Below are the code and all the weights of a small trained network. Each question names an input and a class and asks about switching units off, where a switched-off unit gives its printed mean instead of its output.

import numpy as np


def w(rows, s, z=0):
    codes = np.array(rows[::2]) - 128.0
    scale = np.full(codes.shape[1], s)
    scale[-1] = z or s
    return codes * scale


def f(y):
    return np.maximum(y, 0)


def log_softmax(a):
    a = a - a.max(-1, keepdims=True)
    return a - np.log(np.exp(a).sum(-1, keepdims=True))


def net(x, mask):
    res = np.array(x, float).reshape(1, 3) / 4 @ E
    y = f(res @ A[0][:, :-1].T + A[0][:, -1])
    res = res + np.where(mask, y, B[0][:, -1]) @ B[0][:, :-1]
    return log_softmax(res[-1] @ U[:, :-1].T + U[:, -1])


A, B = {}, {}
E = w([
[100,53,121,176,78,81,106,3],'x0',
[130,34,171,180,227,157,98,178],'x1',
[108,205,81,90,172,139,43,64],'x2',
],0.0065)
A[0] = w([
[130,122,130,126,142,132,138,185,234],'N0',
[127,70,132,136,94,123,133,92,255],'N1',
[136,138,122,132,144,138,108,92,201],'N2',
[135,125,117,129,132,135,162,157,86],'N3',
[128,190,125,122,50,120,152,90,191],'N4',
[130,173,127,117,110,126,130,105,121],'N5',
[128,141,127,124,129,130,128,161,160],'N6',
[117,144,109,126,152,121,98,63,166],'N7',
[138,149,130,129,150,138,113,87,154],'N8',
[128,7,131,141,118,126,130,107,243],'N9',
[130,177,127,117,193,135,103,169,99],'N10',
],0.022,0.0024)
B[0] = w([
[126,123,186,106,152,91,201,120,191],'N0',
[142,128,107,151,136,148,201,135,212],'N1',
[138,178,143,79,135,49,132,117,162],'N2',
[120,130,195,118,109,144,137,113,159],'N3',
[135,140,6,66,85,143,114,113,221],'N4',
[117,110,77,160,146,161,84,146,172],'N5',
[149,111,141,139,110,129,164,109,161],'N6',
[120,130,223,77,101,126,92,142,185],'N7',
[128,109,167,107,123,112,92,132,160],'N8',
[133,112,150,163,166,133,243,128,250],'N9',
[124,116,66,124,221,116,172,121,202],'N10',
],0.024,0.014)
U = w([
[108,120,131,254,104,144,84,162,60],'0',
[139,139,28,122,97,185,151,124,126],'1',
[127,144,203,109,70,102,151,132,96],'2',
[82,83,148,216,109,208,45,167,5],'3',
[131,80,133,197,230,129,244,145,149],'4',
[87,167,124,81,111,102,13,141,180],'5',
],0.0075,0.0029)

Each question gives the input, the list of numbers given to net, and the class t.
The units are the neurons (one row each of A and B). Each row of codes is followed by its name. A weight is (code - 128) times the scale printed after its matrix; where a second scale follows, it is the last column's (A, B and U).
mask holds one flag per neuron, in row order. A switched-off neuron (its flag False) gives its mean, the last column of its row in B, instead of its output. The means were averaged over made-up inputs and are rounded, as every weight is.
A unit's drop is (log p(t) with every unit on - log p(t) with that unit switched off) / (log p(t) with every unit on - log p(t) with every unit switched off).
The circuit of an input: a set's keep is (log p(t) with only the set's units on - log p(t) with every unit switched off) / (log p(t) with every unit on - log p(t) with every unit switched off). Starting from all 11 units, units are removed one at a time, each time the one whose removal leaves the highest keep (on an exact tie, the one counted first), for as long as the keep stays at least 0.8.
units of the circuit, in order: the units of the circuit, biggest drop first
unit that matters most: the unit with the biggest drop
top k neurons: the k neurons with the biggest drops, biggest first
drop when u is switched off: that unit's drop, to one decimal
input [8,3,5], class 2: top 4 neurons	N7; N10; N2; N8
input [1,3,6], class 5: unit that matters most	N9
input [6,0,7], class 5: top 2 neurons	N9; N0
input [-7,-3,7], class 1: top 2 neurons	N9; N10
input [-5,-5,-4], class 1: top 2 neurons	N9; N4
input [-1,-8,7], class 5: top 2 neurons	N7; N9
input [6,-5,4], class 5: units of the circuit, in order	N7; N9
input [6,-7,3], class 1: top 4 neurons	N4; N1; N5; N3
input [7,-1,3], class 2: top 2 neurons	N7; N10
input [-2,-3,-5], class 2: top 2 neurons	N9; N10
input [5,-4,2], class 1: top 2 neurons	N4; N1
input [-1,-8,6], class 5: top 2 neurons	N7; N9
input [8,-6,1], class 1: drop when N4 is switched off	0.5
input [8,-8,-8], class 1: units of the circuit, in order	N4
input [1,-1,6], class 5: drop when N10 is switched off	0.0
input [7,1,5], class 2: drop when N7 is switched off	0.5
